In the rows, 128 means zero.
Each row of numbers belongs to one of the elements below and depends on some of the facts about them. Some rows are named. Which element is each other row?

Some rows with their names:
[138 121 140 118 108 135 116 116 137 111 106 133 111 117 153 133 121 131
 148 124 142 120 102 121 144 120 127 129 131 160 125 122 135 107]: vitres
[115 122 126 118 109 125 134 119 111 133 128 120 119 126 141 130 135 139
 139 125 119 132 109 138 132 144 137 141 125 127 102 134 119 123]: vaflagror
[102 107 129 160 119 146 127 155 107 134 128 155 114 113 104 120 136 113
 119 119 106 118 137 171 128 155 138 115 122 118 208  71 103 106]: bosku
[108 120 135 135 112 117 136 126 126 129 131 126 134 134 106 148 131 131
 138 106 126 140 115 162 146 145 126 149 122 128 112 145 138 128]: kikar
[114 122 133 130 114 123 137 126 128 130 128 129 134 132 103 151 126 135
 132 113 128 143 116 149 147 144 124 150 129 116 124 148 139 129]: loflel
[150 125 134 122 118 126 136 108 132 130 139 125 131 134 150 128 124 137
 137 127 159 127 137 127 133 142 141 137 103 131 118 152 104 117]: dagri
[116 118 128 122 107 131 134 116 105 128 132 123 127 123 139 132 137 128
 136 114 112 124 118 147 137 142 135 144 112 134 113 117 120 125]: pluril
[136 112 130 143 127 130 128 138 121 140 114 123 129 114 119 130 137 108
 120 122  95 134 132 115 131 142 136 119 139 120 160  97 112 109]: boklu
[124 117 125 127 108 129 136 118 110 130 129 118 122 133 132 137 132 139
 138 126 119 136 117 128 133 145 136 141 113 131 122 140 127 122]: skede
[151 116 136 125 123 138 106 128 143 122  90 123  98  92 147 130 130 110
 136 135 120 128 113 100 137 120 128 118 170 143 153  97 134  94]: mabar
[141 121 141 112 105 149  93 107 143  95  84 131  93  90 183 131 117 119
 159 120 145 110  85 111 149 106 119 122 138 202 119  99 154  92]: geke
[135 112 133 147 131 124 133 136 125 140 122 127 135 121 111 129 139 108
 119 123  99 134 137 122 129 144 138 121 136 116 161  96 108 112]: linidi
[136 121 131 125 112 126 138 117 118 129 137 123 125 131 144 131 129 137
 138 123 141 131 125 131 134 143 136 138 107 143 118 139 114 119]: feka
[153 117 130 113 110 145 129 114 128 120 109 122 107 116 149 143 120 131
 134 135 143 134 108  94 139 130 127 139 134 140 154 136 141 111]: fubul
[142 109 134 155 140 122 130 145 129 150 117 126 141 114 101 127 142  93
 110 122  82 133 146 116 127 144 140 111 145 108 177  78 100 108]: guplar
[121 117 128 121 108 134 138 120 106 131 132 117 114 128 140 134 136 137
 139 126 126 132 115 137 132 147 136 140 121 138 123 140 123 117]: vofar
[107 124 133 131 113 112 132 129 140 134 124 135 126 134 100 145 126 145
 133 118 135 148 111 156 144 145 130 146 150  90 104 153 137 129]: fifol
[115 120 138 135 113 116 136 129 130 128 126 130 131 137 105 146 130 138
 136 114 129 143 117 156 146 141 127 147 125 118 116 147 141 127]: vivoklil
[144 111 162  89 117 122 134 120 128 106 104 159 120 158 160 131 104 138
 145 134 117 101  76  81 140 107 135 130 144 171 104  81 126 119]: mafles

There are 2 kinds of fact about the elements: β, Δ.
klefestun	β	flapo; klefestun	β	dudim; girol	β	pafle
girol	β	domus; maplazem	β	dudim; vitres	β	nezer
vitres	β	trumi; zibal	β	stoto; bezon	β	baflil
trubibrok	β	ronek; linidi	β	zarek; linidi	β	flapo
vaflagror	β	sistuk; bristan	β	reste; brisa	β	gramak
vorobrak	β	skemo; vorobrak	β	pafle; gratrin	β	neril
zatik	β	domus; zatik	β	maplazem; klograr	β	kugi
klograr	β	flapo; flidresti	β	plitrun; mogri	β	flapo
mogri	β	sasi; serabrel	β	flapo; bekletar	β	loflel
vuplan	β	plorek; tobrezum	β	nale; vagra	β	zamugrik
vagra	β	dudim; ribar	β	greplis; vudes	β	pluklen
vudes	β	flapo; kodrum	β	boka; kodrum	β	flapo
kodrum	β	mafles; kodrum	β	nutror; zisar	β	klefestun
zisar	β	plorek; zisar	β	dudim; nale	β	zamugrik
nale	β	domus; nale	β	flapo; vofar	β	dreravir
vofar	β	buror; peges	β	flidresti; bufe	β	nezer
bufe	β	trumi; rizur	β	pafle; trizes	β	kugi
trizes	β	tobrezum; viso	β	mogri; pegam	β	nale
pegam	β	vemom; feka	β	kanadrol; fibri	β	mogri
zenom	β	zamugrik; zenom	β	pafle; zenom	β	vagra
zenom	β	basal; mabar	β	flapo; mabar	β	dreravir
mabar	β	trumi; mabar	β	geke; skave	β	mafes
stestumum	β	teke; stestumum	β	flapo; stestumum	β	plorek
stestumum	β	ligu; stuge	β	dogom; stuge	β	fofeskar
pafle	β	flapo; dagri	β	brupur; dagri	β	pegam
flogakin	β	gudru; flogakin	β	viso; trote	β	pafle
trote	β	neril; nurabi	β	flapo; godri	β	skubru
stimum	β	zatik; boklu	β	flapo; boklu	β	mabar
kogril	β	klefestun; kogril	β	nutror; kogril	β	lotreduk
nutror	β	flapo; lestelin	β	flapo; stigrusum	β	greplis
stigrusum	β	serabrel; stigrusum	β	fofeskar; brimin	β	gramak
brimin	β	trubibrok; mafles	β	domus; mafles	β	trumi
greplis	β	brupur; greplis	β	trumi; fofeskar	β	pafle
fofeskar	β	flapo; reste	β	zarek; reste	β	stimum
reste	β	pafle; reste	β	pline; reste	β	trumi
stoto	β	mabar; stoto	β	geke; kugi	β	vuplan
kugi	β	flapo; kugi	β	serabrel; skede	β	ligu
brekil	β	domus; plitrun	β	flapo; plitrun	β	neril
plitrun	β	buror; teke	β	skemo; teke	β	flapo
teke	β	plorek; ronek	β	pafle; benis	β	skemo
benis	β	vemom; dreravir	β	pafle; kopozim	β	pluklen
dogom	β	pafle; dogom	β	benis; buror	β	stigrusum
buror	β	kikar; buror	β	vudes; fetra	β	flapo
fetra	β	ploson; sistuk	β	breflen; drana	β	ronek
fuplek	β	tronifur; fuplek	β	drapum; fuplek	β	vemom
grizi	β	dogom; grizi	β	neril; grizi	β	kozesen
brupur	β	flapo; kanadrol	β	brupur; fubul	β	geke
pluril	β	trifar; pluril	β	ploson; midor	β	flapo
midor	β	maplazem; gramak	β	flapo; gramak	β	kozesen
radres	β	dreravir; radres	β	benis; skemo	β	plorek
skemo	β	fofeskar; gutres	β	boka; gutres	β	fleni
gutres	β	kikar; gutres	β	pline; trudre	β	kozesen
trudre	β	dudim; fleni	β	mafles; guplar	β	flapo
ploson	β	flapo; trumi	β	pafle; trumi	β	flapo
dudim	β	zamugrik; dudim	β	brupur; tustil	β	trubibrok
dripo	β	dreravir; zamugrik	β	pafle; delo	β	pafle
delo	β	fifol; bosku	β	pafle; bosku	β	flapo
fugik	β	pafle; pasko	β	rizur; drutifi	β	domus
breflen	β	stoto; restus	β	skede; kozesen	β	vagra
kozesen	β	trumi; sasi	β	flapo; geke	β	trumi
rugruzer	β	breflen; rugruzer	β	radres; ladro	β	guplar
ladro	β	flapo; zimel	β	trubibrok; neril	β	brupur
neril	β	pline; zizen	β	flapo; dretul	β	greplis
dretul	β	kanadrol; flestik	β	skemo; flestik	β	domus
mafes	β	trumi; mafes	β	geke; klefestun	Δ	trifar
girol	Δ	breflen; pline	Δ	flefa; zibal	Δ	zarek
trifar	Δ	dofo; dresos	Δ	vorobrak; luplir	Δ	kanadrol
bezon	Δ	flestik; vaflagror	Δ	vistik; zastavu	Δ	restus
plorek	Δ	pegam; zefo	Δ	vaflagror; vemom	Δ	trizes
zatik	Δ	plorek; flidresti	Δ	tutru; mogri	Δ	zepu
vuplan	Δ	stimum; faskam	Δ	zatik; tobrezum	Δ	guplar
drogim	Δ	dreravir; zisar	Δ	luplir; loflel	Δ	fofeskar
zarek	Δ	buror; trizes	Δ	drogim; viso	Δ	klori
lotreduk	Δ	girol; fibri	Δ	tustil; mabar	Δ	boklu
skave	Δ	nezer; pluklen	Δ	pasko; baflil	Δ	delo
flefa	Δ	zizen; pleklafur	Δ	lotreduk; flapo	Δ	bezon
klori	Δ	vemom; stuge	Δ	pluril; dofo	Δ	boka
dagri	Δ	brifoskik; flogakin	Δ	flanok; nurabi	Δ	sasi
godri	Δ	stoto; stimum	Δ	plitrun; boklu	Δ	tronifur
trubri	Δ	fibri; nutror	Δ	trazul; lestelin	Δ	flapo
brimin	Δ	ronek; trazul	Δ	trumi; fofeskar	Δ	gutres
basal	Δ	drana; sufin	Δ	mogri; reste	Δ	kogril
stoto	Δ	maplazem; brekil	Δ	fleni; plitrun	Δ	radres
gudru	Δ	bristan; flanok	Δ	viru; teke	Δ	flogakin
ronek	Δ	ribar; benis	Δ	stuge; kopozim	Δ	klefestun
skubru	Δ	kikar; drapum	Δ	gudru; stanas	Δ	pleklafur
fuplek	Δ	skemo; grizi	Δ	reste; brupur	Δ	fuplek
fifol	Δ	stanas; tronifur	Δ	zamugrik; fubul	Δ	trubri
domus	Δ	brimin; trelun	Δ	drapum; trudre	Δ	grizi
fleni	Δ	greplis; guplar	Δ	kugi; tustil	Δ	baflil
fugik	Δ	nurabi; pasko	Δ	pline; drutifi	Δ	fikil
fikil	Δ	fetra; restus	Δ	kopozim; sasi	Δ	benis
naflom	Δ	geke; nezer	Δ	ladro; vistik	Δ	loflel
flistuk	Δ	zastavu; rugruzer	Δ	bosku; zizen	Δ	godri
flestik	Δ	basal

Which element is each row?
No name comes twice in this set of rows, the named rows included.
[114 117 128 119 103 139 139 118  91 129 138 123 117 125 139 133 133 131
 134 116 121 121 119 148 134 151 134 145 110 143 124 118 116 122] -> drana
[137 124 108 166 103 137 121 104 148 113 123 150 154 142 156 118 114 150
 148 125 167 121 136 116 136 138 151 129  36 127 149 160 117 131] -> vagra
[142 113 131 149 129 127 130 132 125 140 119 120 134 119 121 128 135 106
 122 123 105 134 138 114 129 142 139 119 126 123 157 100 105 110] -> gramak
[122 118 131 109 105 134 146 119  88 135 146 111 109 132 142 132 136 143
 135 126 128 130 118 145 128 155 135 145 118 140 112 138 112 117] -> trubibrok
[128 113 160 103 125 100 156 134 127 125 122 164 141 188 105 147 107 151
 127 134 108 125  86 110 142 124 137 148 158 112  99 110 125 142] -> domus
[113 121 138 132 116 119 129 124 139 125 120 133 128 129 109 149 125 136
 138 114 135 141 113 154 150 138 125 145 138 124 117 143 142 122] -> nezer
[142 121 142 109 108 143 102 110 143 101  90 128  95 100 175 133 122 126
 155 128 147 119  92 107 147 110 123 125 143 179 124 111 149  97] -> mafes
[153 130 113 169 110 132 124  92 160 115 136 147 167 140 165 114 112 147
 147 121 186 117 150 115 136 139 155 129  19 136 141 172 101 129] -> dudim
[130 119 101 155 102 136 125 113 134 126 114 128 140 139 141 127 128 146
 141 137 132 144 124 102 133 144 147 136  74 106 145 162 135 134] -> zisar
[119 117 126 137 105 131 133 117 113 127 128 124 132 128 137 133 132 132
 137 116 119 130 118 133 134 144 135 138  98 144 129 135 125 124] -> kogril
[125 120 133 130 113 126 140 124 131 129 128 130 134 135 106 154 119 138
 128 115 136 143 119 141 147 143 126 148 124 119 144 150 140 127] -> trubri
[ 81 112 125 134  97 157 135 151  86 124 142 166  83 126 122 121 131 149
 130 129 145 118 122 200 129 162 135 133 118 119 189 106 108 110] -> ronek
[ 89 111 119 137  97 155 133 144  92 124 134 153  95 128 125 124 132 146
 134 131 132 125 117 180 129 160 136 135 111 119 181 116 119 116] -> dogom
[ 83 111 126 141  99 157 131 153  94 120 136 171  87 127 120 119 131 146
 135 131 145 117 123 196 131 160 135 130 112 118 202 100 114 111] -> rizur

The same elements again, as new rows of numbers:
Some elements and their rows:
[171 142 144 155 110 109  87  89  93 102 111 129  72  84  85 146 142 150
 142  86  88 151 160  63 148  78  96  69 129 100 112 102 113 105 126]: sasi
[168  88 127 106 158 142 144 122 183 134 157 114 129 120 147 163 162 129
  98  73 112 112  88  82 102 160 127 134 131 137 149 130 113  89  86]: trudre
[236  86 195 186 141 175 133 107 187 118  92 138  97 113 125 218 181 123
 105  91  75 155  78  75  93 153  55  78  91  48  77  84 153 160  70]: klefestun
[128 108  55 110 109 195 102 148 160 101 109 117  87 166 192  66 171  86
 154 137 149 153 109 142 208 208 157 129 106 136 119 117 129 141 129]: flefa
[180  69 139 131 114 124  88  72 136 188 148 100 183 138  83 118 189 178
 115 171 162 142 127  61 124 166 193 205 171 156  63 157  81 117  83]: mafles
[144 144 121 105 149 134 132 122 172 118 131  97  87 120 145 155 137 129
 109 128 151 110 151 147 164 180 126 155 118 127 127 159  71 126 154]: trubri
[156  60 111  93 132 207 114 146 194 103 165 126 162 241 182  81 161  60
 132  99 140 168 129  40  74 213 147  71  83  98 111  97 169  64  50]: maplazem
[154  96 156 146 122 148 108 106 156 147 192 108 142 131 168 163 155 140
 102 131 132 132  76  83  96 122 153 188 140 145 120 138 120 103  72]: kozesen
[159 104 159 100 131 151 114 130 159 121 141 144 105 102  99 158 137 134
 147  95  89 151 128  86 154 115 104 108 135 118 123  97 121 106 130]: stestumum
[152 104 128 103 147 135 121 111 169 151 127 133 145 124  92 121 170 161
 104 116 147 132 142  97 122 173 117 137 156 156 115 154 106 104  96]: stimum
[224 114 180 176 166 163 142 128 196 109  83 132 104 111 165 149 178 137
 111 195 152 147 129 190 148 219  38 148 115  95  76 130  94 225 118]: boka
[162 126 115 119 148 146 123 114 183 113 130 108  89 124 150 140 139 121
 115 130 145 109 147 153 171 180 124 147 131 144 124 141  79 141 143]: voflir
[150 117 104 103 162 132 131 134 153 145 124 148 115 116 111 122 179 184
 102  94 137 120 123 124 141 144  95 121 152 158 163 158 116 108  91]: flidresti
[187 125 125 149 121 118  95 100  94 112 100 124  58  92  91 154 160 160
 136  76  79 140 143  56 151  81 115  74 122 101 123  99 110 116 120]: nutror
[145 114 134  96 148 148 130 134 175 137 136 149 128 117 112 133 159 156
 117 109 135 134 126 126 141 149  99 128 152 151 142 143 117 108 108]: skede
[100 124 162  94 134 162 121 142 174 143 144 168 149 114 103 132 142 154
 125 125 135 150 140 140 135 140  76 131 168 162 145 143 126 110 113]: radres
[135 120 125 104 152 139 123 127 164 140 130 152 122 122 106 126 165 169
 112 106 141 132 132 124 130 144  90 126 155 153 149 151 117 101 103]: brimin
[121 130  41 124  98 187 106 143 154  97  93 116  84 143 213  68 175  86
 140 123 158 148  88 151 205 215 149 140 108 150 119 123 142 141 120]: pline
[135 119 137 104 146 150 123 138 171 140 148 152 124 119 121 139 155 155
 116 102 133 136 118 122 134 136  91 128 156 148 150 141 123 102  98]: stigrusum

Which element is each row?
No name comes twice in this set of rows, the named rows included.
[127 122 125 100 150 144 127 143 172 147 139 163 127 118 102 119 166 182
 118 112 147 135 129 139 139 140  83 126 160 158 153 155 125 105  98] -> sistuk
[157  80 147  61 145 138 123 113 171 166 127 128 170 115  61 129 163 154
 123 117 121 138 148  74 137 179 137 144 169 144  95 144  83 100 123] -> flestik
[160 133 145 146 117 128  94 103 114 120 134 133  93  98 105 146 149 154
 133 107 103 150 140  83 144  90 108 104 136 121 120 116 120 115 118] -> boklu
[126 131 146 125 127 141 118 114 176 132 154 140 137 120 131 129 143 147
 105 121 153 134 133 127 114 148  87 140 153 149 127 142 126  96  89] -> ribar
[ 76  99 193  92 135 191 130 140 141 131 105 147 162 112 122 170 140 113
 124 119  99 150 161 106 103 168 113 141 164 173 142 129 104 133 131] -> vorobrak
[172  92 107  94 163 130 125 123 159 155 111 133 132 118  95 124 185 173
 108  94 137 123 125  93 135 168 128 124 151 149 135 152 103 104 100] -> tobrezum
[120 140 159 103 126 140 123 133 171 149 163 172 142 113  84 128 141 180
 136 121 176 149 137 147 145 129  66 145 139 170 163 169 135  88 115] -> breflen
[191  92 134 117 117 120 105  73 131 143  82 109 149 118  58 124 180 145
 114  94 118 144 162  26 112 176 143 104 138 115  67 125  94  96 103] -> nale
[161  70 168  36 169 176 140 165 212 145 173 157 125 103 104 175 138 137
 157  84  76 137  88  96 168 128 120 133 147 140 158 111 108 113 140] -> vuplan
[150 136 162 128 107 134 101 108 139 110 133 146 104 103  90 138 134 139
 143 101 106 162 155  90 140 108  76  88 135 114 108 106 128 101 122] -> kugi
[178  76 174  63 149 165 119 149 168 128 154 152 100  87  82 184 134 131
 180  76  50 153 110  63 178  92 120  98 132 112 140  88 113 114 156] -> teke

